Moves between states:
$: w579->w547, w297->w712, w804->w920, w260->w433, w315->w873, w636->w46, w368->w85, w777->w242, w905->w707, w818->w250, w700->w388, w358->w101, w97->w845, w547->w579, w893->w114, w712->w554, w646->w818, w422->w670, w250->w315, w920->w632, w432->w899, w744->w205, w845->w377, w105->w873, w670->w636, w114->w820, w649->w919, w685->w812, w388->w149, w632->w89, w55->w149, w433->w547, w961->w872, w873->w191, w99->w358, w635->w728, w714->w635, w285->w893, w644->w635, w707->w647, w484->w893, w346->w649, w85->w364, w191->w151, w483->w449, w149->w242, w377->w368, w812->w73, w526->w961, w200->w820, w963->w73, w993->w55, w554->w433, w291->w993, w899->w893, w370->w526, w449->w346, w46->w368, w73->w685, w168->w483, w164->w346, w654->w164, w223->w260, w588->w804, w872->w285, w919->w168, w151->w744, w146->w432, w647->w449, w728->w905, w820->w777, w89->w670, w362->w114, w205->w714, w364->w646, w242->w388, w101->w370, w505->w105
+: w579->w285, w297->w362, w804->w89, w260->w377, w315->w963, w636->w422, w368->w685, w777->w114, w905->w635, w818->w105, w700->w146, w358->w777, w97->w358, w547->w872, w893->w432, w712->w484, w646->w85, w422->w484, w250->w646, w920->w588, w432->w700, w744->w73, w845->w554, w105->w873, w670->w368, w114->w899, w649->w707, w685->w260, w388->w200, w632->w547, w55->w291, w433->w223, w961->w893, w873->w46, w99->w820, w635->w346, w714->w744, w285->w961, w644->w164, w707->w728, w484->w632, w346->w654, w85->w714, w191->w744, w483->w919, w149->w993, w377->w920, w812->w433, w526->w101, w200->w146, w963->w744, w993->w432, w554->w297, w291->w483, w899->w961, w370->w358, w449->w168, w46->w670, w73->w205, w168->w647, w164->w105, w654->w505, w223->w845, w588->w632, w872->w146, w919->w168, w151->w873, w146->w242, w647->w905, w728->w644, w820->w893, w89->w579, w362->w804, w205->w151, w364->w315, w242->w55, w101->w99, w505->w250

In the rows, 25 stands for zero.

The rows follow the links: the fewer symbols apart two states are, the more alike their rows tend to be.

Each row is also shifted at random along 5 hidden directions that mean nothing.

Some states, each with a row of numbers:
w872:   7   20   23   26   41   19   26   28   32   31   24   25   25   22   23   25   22   26   19   24   28   23   28   21   24   27   28   33   30   22   22   26   22   27   30   18   18   21   29   21   33   26   26   18   33
w377:  21   35   28   27   21   23   20   28   27   20   22   24   24   30   31   26   30   25   22   28   20   18   23   29   15   23   26   17   19   34   23   21   28   26   17   26   27   16   28   20   21   18   26   33   23
w893:  37   23   21   24   38   20   22   28   24   28   17   23   27   25   24   27   26   29   22   20   28   16   28   20   17   25   31   30   23   24   26   29   24   24   24   17   20   21   26   19   27   26   23   23   30
w114:  16   22   23   23   39   20   24   25   31   18   20   25   27   25   28   22   26   25   19   20   28   18   28   23   15   30   27   25   23   24   19   29   29   28   20   20   22   15   27   20   21   24   23   26   35
w526:  29   18   20   24   35   26   28   29   20   23   18   27   26   30   24   20   29   21   26   18   34   21   28   22   21   33   30   34   23   30   30   30   29   25   19   23   20   24   30   17   26   21   26   23   29
w873:  20   23   27   22   22   29   25   10   37   14   34   23   31   28   29   21   22   27   27   29   22   29   30   29   29   28   18   20   27   15   15   25   29   23   26   32   34   24   14   33   19   23   25   32   25
w961:  26   20   21   24   39   22   24   24   27   27   22   24   28   26   23   24   26   29   21   20   29   21   30   21   21   28   30   32   24   24   26   28   25   22   25   19   20   20   27   20   28   25   26   22   31
w191:  18   21   23   25   24   27   25   25   30   27   30   26   30   28   24   27   19   24   30   24   29   18   26   27   25   26   23   35   30   17   22   31   25   20   27   30   29   27   13   17   27   20   24   31   26
w146:  32   19   24   26   35   20   28   31   25   25   25   30   25   17   21   27   21   18   24   18   35   24   23   25   25   29   28   29   31   22   21   29   27   33   25   19   20   25   30   19   26   26   26   18   33
w700:  26   25   29   23   32   24   20   17   32   20   25   20   34   18   26   31   24   35   22   20   28   26   24   22   22   26   25   18   23   17   19   23   24   23   26   18   30   21   23   32   22   27   22   23   32
w101:  24   19   24   22   32   28   27   29   21   18   19   25   24   29   28   18   31   19   24   21   32   28   27   22   22   36   27   26   24   31   25   28   28   29   20   26   24   24   32   24   20   20   26   24   29
w820:  32   20   26   21   36   23   25   36   23   23   15   23   21   22   28   20   28   20   21   21   32   24   22   19   16   32   28   23   27   28   21   31   24   32   26   21   23   26   32   27   21   24   21   23   33
w73:  15   28   26   25   21   26   18   27   29   19   28   24   30   30   27   28   22   22   29   23   27   16   23   29   16   26   24   27   25   20   20   30   27   21   24   29   33   23   13   17   20   17   25   38   26
w433:  27   31   29   29   21   24   20   33   22   28   25   26   24   28   25   29   30   22   26   24   25   23   21   28   20   24   28   24   23   34   28   21   25   25   19   24   26   23   30   18   27   17   31   28   20
w260:  24   31   33   26   18   27   17   22   25   19   34   24   28   27   28   29   32   25   24   26   22   38   23   30   30   27   25   13   22   31   25   15   24   26   22   25   33   24   30   33   20   18   35   26   17
w905:  29   29   23   22   14   26   22   29   13   25   22   22   18   28   25   23   27   23   27   28   19   26   24   24   24   20   25   21   21   26   29   29   23   24   30   27   26   33   22   31   18   33   22   30   18
w554:  22   30   27   29   23   23   21   18   25   17   32   30   29   29   25   28   31   23   24   22   23   30   28   33   29   27   27   20   20   33   28   16   32   26   13   23   25   15   31   20   22   19   36   25   20
w647:  21   30   22   25   14   25   24   26   15   22   22   26   21   28   23   25   26   23   28   25   20   20   24   28   22   19   24   24   19   25   31   28   28   22   23   27   23   27   20   23   19   32   23   31   21
w654:  29   25   18   27   17   29   31    9   25   23   27   28   31   30   21   25   22   32   32   27   21   21   32   28   33   21   21   31   21   19   32   23   31   15   20   30   24   24   17   23   28   31   24   27   21
w55:  13   26   29   28   28   24   26   28   32   26   21   25   30   14   26   33   20   31   24   20   32   16   18   24   19   24   22   24   26   20   19   26   24   26   24   22   27   22   23   22   26   26   18   25   35
w205:  37   24   26   23   20   28   20   29   22   26   30   23   27   28   24   28   22   21   30   24   28   26   24   25   25   25   25   28   29   19   24   30   22   23   31   27   33   34   18   27   23   22   26   30   21
w99:  28   23   25   20   32   29   22   27   23   21   11   18   29   29   31   23   32   33   25   21   29   18   24   17   13   30   27   24   17   28   26   28   24   20   21   24   29   23   26   26   22   21   19   29   30
w649:  20   26   19   28   15   25   30   24   14   25   29   32   21   27   19   25   23   18   29   24   24   26   27   30   33   22   24   31   24   25   33   27   30   24   21   28   19   27   23   19   23   32   29   24   20
w845:  18   28   28   29   23   27   24   26   24   23   29   28   27   27   26   27   30   22   25   23   27   29   24   29   28   28   26   23   23   35   29   18   28   27   17   26   25   20   33   20   25   18   34   23   21
w362:  19   25   26   27   34   18   27   31   27   28   25   29   19   24   25   20   28   19   17   28   24   29   26   25   25   27   30   24   29   33   24   23   26   33   25   21   17   20   36   22   29   24   30   19   26
w804:  24   28   28   23   31   20   23   25   28   27   29   23   19   24   28   20   29   25   16   33   17   37   28   24   29   23   28   17   27   31   23   19   23   31   31   21   22   23   35   35   25   27   30   19   21
w449:  22   32   27   22   12   25   24   28   15   16   22   24   16   25   28   21   28   17   25   28   19   29   22   29   21   22   21   12   21   27   24   28   29   31   25   29   27   28   24   33   10   32   22   32   21
w223:  23   30   28   29   20   27   21   23   24   25   31   26   30   28   24   32   30   28   27   23   26   28   23   28   29   26   28   24   22   32   32   16   26   22   18   24   29   22   29   21   28   18   34   24   18

From each start, follow one symbol. Which state do you reach?
Answer with the state's name.
start  14   30   25   25   33   17   23   24   33   24   24   24   21   27   29   20   26   27   16   32   16   23   30   26   19   22   27   21   25   28   19   24   25   28   26   22   20   16   27   25   25   26   25   26   26
+ w579
start  31   23   22   24   15   28   27   24   14   25   34   28   19   27   20   22   24   15   29   26   23   38   28   28   39   25   25   27   28   23   31   27   26   27   30   28   23   35   24   31   21   32   32   21   17
+ w346
start  23   24   23   21   38   19   20   21   29   20   24   23   26   26   26   22   26   27   18   23   23   25   31   23   20   27   29   22   24   23   21   26   27   27   26   18   23   17   26   26   21   26   27   24   29
$ w893
start  22   29   24   25   34   18   21   18   32   22   26   25   26   28   27   23   28   29   17   28   18   25   31   27   22   23   28   21   22   28   22   20   28   26   22   19   21   14   28   25   25   25   29   25   25
+ w632
start  35   26   25   27   28   24   26   23   34   35   26   23   23   26   26   24   23   32   25   36   17   25   27   24   26   18   25   26   30   25   23   22   19   23   32   26   26   29   25   29   36   24   22   25   20
+ w670
start  21   28   25   23   35   19   19   17   31   24   29   22   25   27   26   22   28   30   16   28   18   31   32   25   26   24   29   21   24   25   22   21   25   25   28   18   22   18   28   29   25   26   30   22   24
$ w547
start  30   26   28   26   28   22   25   28   27   20   22   26   29   16   25   31   22   25   24   18   31   19   20   26   18   26   24   21   25   21   19   27   27   29   21   21   27   22   25   23   21   26   20   26   33
$ w242
start  35   21   26   25   34   23   26   31   25   26   21   26   27   17   23   28   23   24   24   18   33   23   22   22   22   28   28   26   28   22   22   28   24   30   25   19   23   26   28   23   26   26   23   20   33
+ w146
start  35   21   26   25   21   31   30   19   31   24   30   26   28   25   26   23   21   24   30   28   27   29   26   27   32   28   20   27   30   20   22   25   25   25   27   32   30   30   21   29   27   23   23   26   24
$ w873
start  15   28   28   26   30   20   23   22   31   27   32   25   21   25   27   21   28   25   16   32   17   39   29   26   33   24   26   17   28   30   22   17   23   31   30   22   22   20   34   34   26   25   33   18   22
$ w632
start  21   31   23   28   14   25   26   24   16   23   24   29   25   24   21   31   24   24   30   22   23   21   23   29   26   19   24   24   19   26   32   25   29   22   19   26   23   25   22   21   21   32   24   27   22
+ w919
start  35   21   23   24   38   23   23   22   26   30   24   22   31   23   22   28   26   33   22   20   29   26   28   19   26   27   30   30   24   22   27   25   22   22   27   16   23   24   27   26   30   27   26   18   29
$ w893
start  14   28   28   27   20   25   20   30   26   25   32   26   28   28   24   30   24   22   28   23   28   22   22   29   24   27   26   29   27   27   25   23   25   23   23   28   30   23   21   17   26   16   32   30   23
$ w73
start  40   29   28   28   21   23   24   23   31   24   32   28   24   29   27   23   26   22   25   31   20   29   26   32   28   23   25   21   28   30   23   20   27   28   23   28   27   24   27   24   27   18   31   28   18
+ w685
start  24   26   31   21   20   30   19   26   29   24   28   17   27   26   30   26   23   27   28   28   24   27   22   24   22   26   21   21   28   19   17   28   19   23   34   30   38   32   16   35   21   20   21   33   24
$ w73
